Below is a small trained network, with its code and all its weights. Each question gives an input and a class and asks what happens when units are switched off, that is, made to give their printed mean instead of their output.

import numpy as np


def w(rows, s, z=0):
    codes = np.array(rows[::2]) - 128.0
    scale = np.full(codes.shape[1], s)
    scale[-1] = z or s
    return codes * scale


def f(y):
    return y / 2 * (1 + np.tanh(0.7978845608 * (y + 0.044715 * y**3)))


def log_softmax(a):
    a = a - a.max(-1, keepdims=True)
    return a - np.log(np.exp(a).sum(-1, keepdims=True))


def net(x, mask):
    res = np.array(x, float).reshape(1, 5) / 4 @ E
    y = f(res @ A[0][:, :-1].T + A[0][:, -1])
    res = res + np.where(mask, y, B[0][:, -1]) @ B[0][:, :-1]
    return log_softmax(res[-1] @ U[:, :-1].T + U[:, -1])


A, B = {}, {}
E = w([
[192,154,167,171,147,117,104],'x0',
[171,139,4,136,138,183,105],'x1',
[141,136,121,191,67,105,143],'x2',
[142,227,95,98,90,191,169],'x3',
[187,189,103,111,143,78,201],'x4',
],0.016)
A[0] = w([
[250,108,158,119,219,54,144,253],'neuron 1',
[148,142,57,37,61,178,252,152],'neuron 2',
[157,142,161,198,86,56,205,155],'neuron 3',
[111,169,90,181,11,226,165,168],'neuron 4',
[96,146,72,12,197,235,103,185],'neuron 5',
[255,158,73,199,215,155,118,184],'neuron 6',
],0.0074,0.0044)
B[0] = w([
[140,63,119,97,181,77,244,238],'neuron 1',
[26,249,69,109,103,180,233,253],'neuron 2',
[146,155,127,104,54,5,254,213],'neuron 3',
[205,174,136,228,31,147,71,233],'neuron 4',
[119,111,149,91,182,249,83,242],'neuron 5',
[206,105,12,130,199,80,61,245],'neuron 6',
],0.0091,0.012)
U = w([
[186,129,62,129,189,112,141,81],'0',
[25,8,151,160,154,131,90,254],'1',
[74,177,77,118,119,163,150,90],'2',
[120,128,183,120,120,64,167,169],'3',
[171,140,97,143,143,138,61,101],'4',
[128,133,151,76,179,196,119,80],'5',
[147,149,115,179,52,120,132,116],'6',
[148,104,161,182,96,175,85,99],'7',
],0.016,0.0055)

Each question gives the input, the list of numbers given to net, and the class t.
The units are the neurons (one row each of A and B). Each row of codes is followed by its name. A weight is (code - 128) times the scale printed after its matrix; where a second scale follows, it is the last column's (A, B and U).
mask holds one flag per neuron, in row order. A switched-off neuron (its flag False) gives its mean, the last column of its row in B, instead of its output. The means were averaged over made-up inputs and are rounded, as every weight is.
A unit's drop is (log p(t) with every unit on - log p(t) with that unit switched off) / (log p(t) with every unit on - log p(t) with every unit switched off).
The circuit of an input: a set's keep is (log p(t) with only the set's units on - log p(t) with every unit switched off) / (log p(t) with every unit on - log p(t) with every unit switched off). Starting from all 6 units, units are removed one at a time, each time the one whose removal leaves the highest keep (on an exact tie, the one counted first), for as long as the keep stays at least 0.8.
circuit, biggest first: the units of the circuit, biggest drop first
most important unit: the unit with the biggest drop
k most important neurons: the k neurons with the biggest drops, biggest first
drop when u is switched off: that unit's drop, to one decimal
input [-5,0,4,-2,-3], class 1: circuit, biggest first : [neuron 2]
input [4,8,6,-2,-3], class 4: 2 most important neurons : [neuron 1; neuron 4]
input [-4,-7,-1,2,-2], class 1: 3 most important neurons : [neuron 3; neuron 2; neuron 4]
input [4,-1,-2,-2,-1], class 1: 2 most important neurons : [neuron 3; neuron 2]
input [-8,8,6,-5,3], class 2: 2 most important neurons : [neuron 2; neuron 1]
input [2,7,-1,-6,-5], class 1: 2 most important neurons : [neuron 4; neuron 3]
input [-4,2,2,5,-7], class 7: circuit, biggest first : [neuron 4; neuron 5]
input [-5,-6,-4,7,-6], class 5: 2 most important neurons : [neuron 5; neuron 3]
input [2,0,3,8,4], class 6: 2 most important neurons : [neuron 4; neuron 5]
input [7,-1,5,-5,2], class 3: 2 most important neurons : [neuron 3; neuron 5]
input [-3,0,-6,2,1], class 5: 3 most important neurons : [neuron 5; neuron 3; neuron 4]
input [-7,2,8,-2,4], class 6: 2 most important neurons : [neuron 4; neuron 5]
input [0,4,3,5,-5], class 6: 2 most important neurons : [neuron 4; neuron 2]
input [-1,-1,-4,-6,1], class 1: most important unit : neuron 3
input [0,4,3,3,6], class 2: drop when neuron 6 is switched off : -0.4
input [-8,1,8,2,-4], class 6: drop when neuron 4 is switched off : 1.4
input [0,7,4,1,-7], class 4: drop when neuron 6 is switched off : 0.3
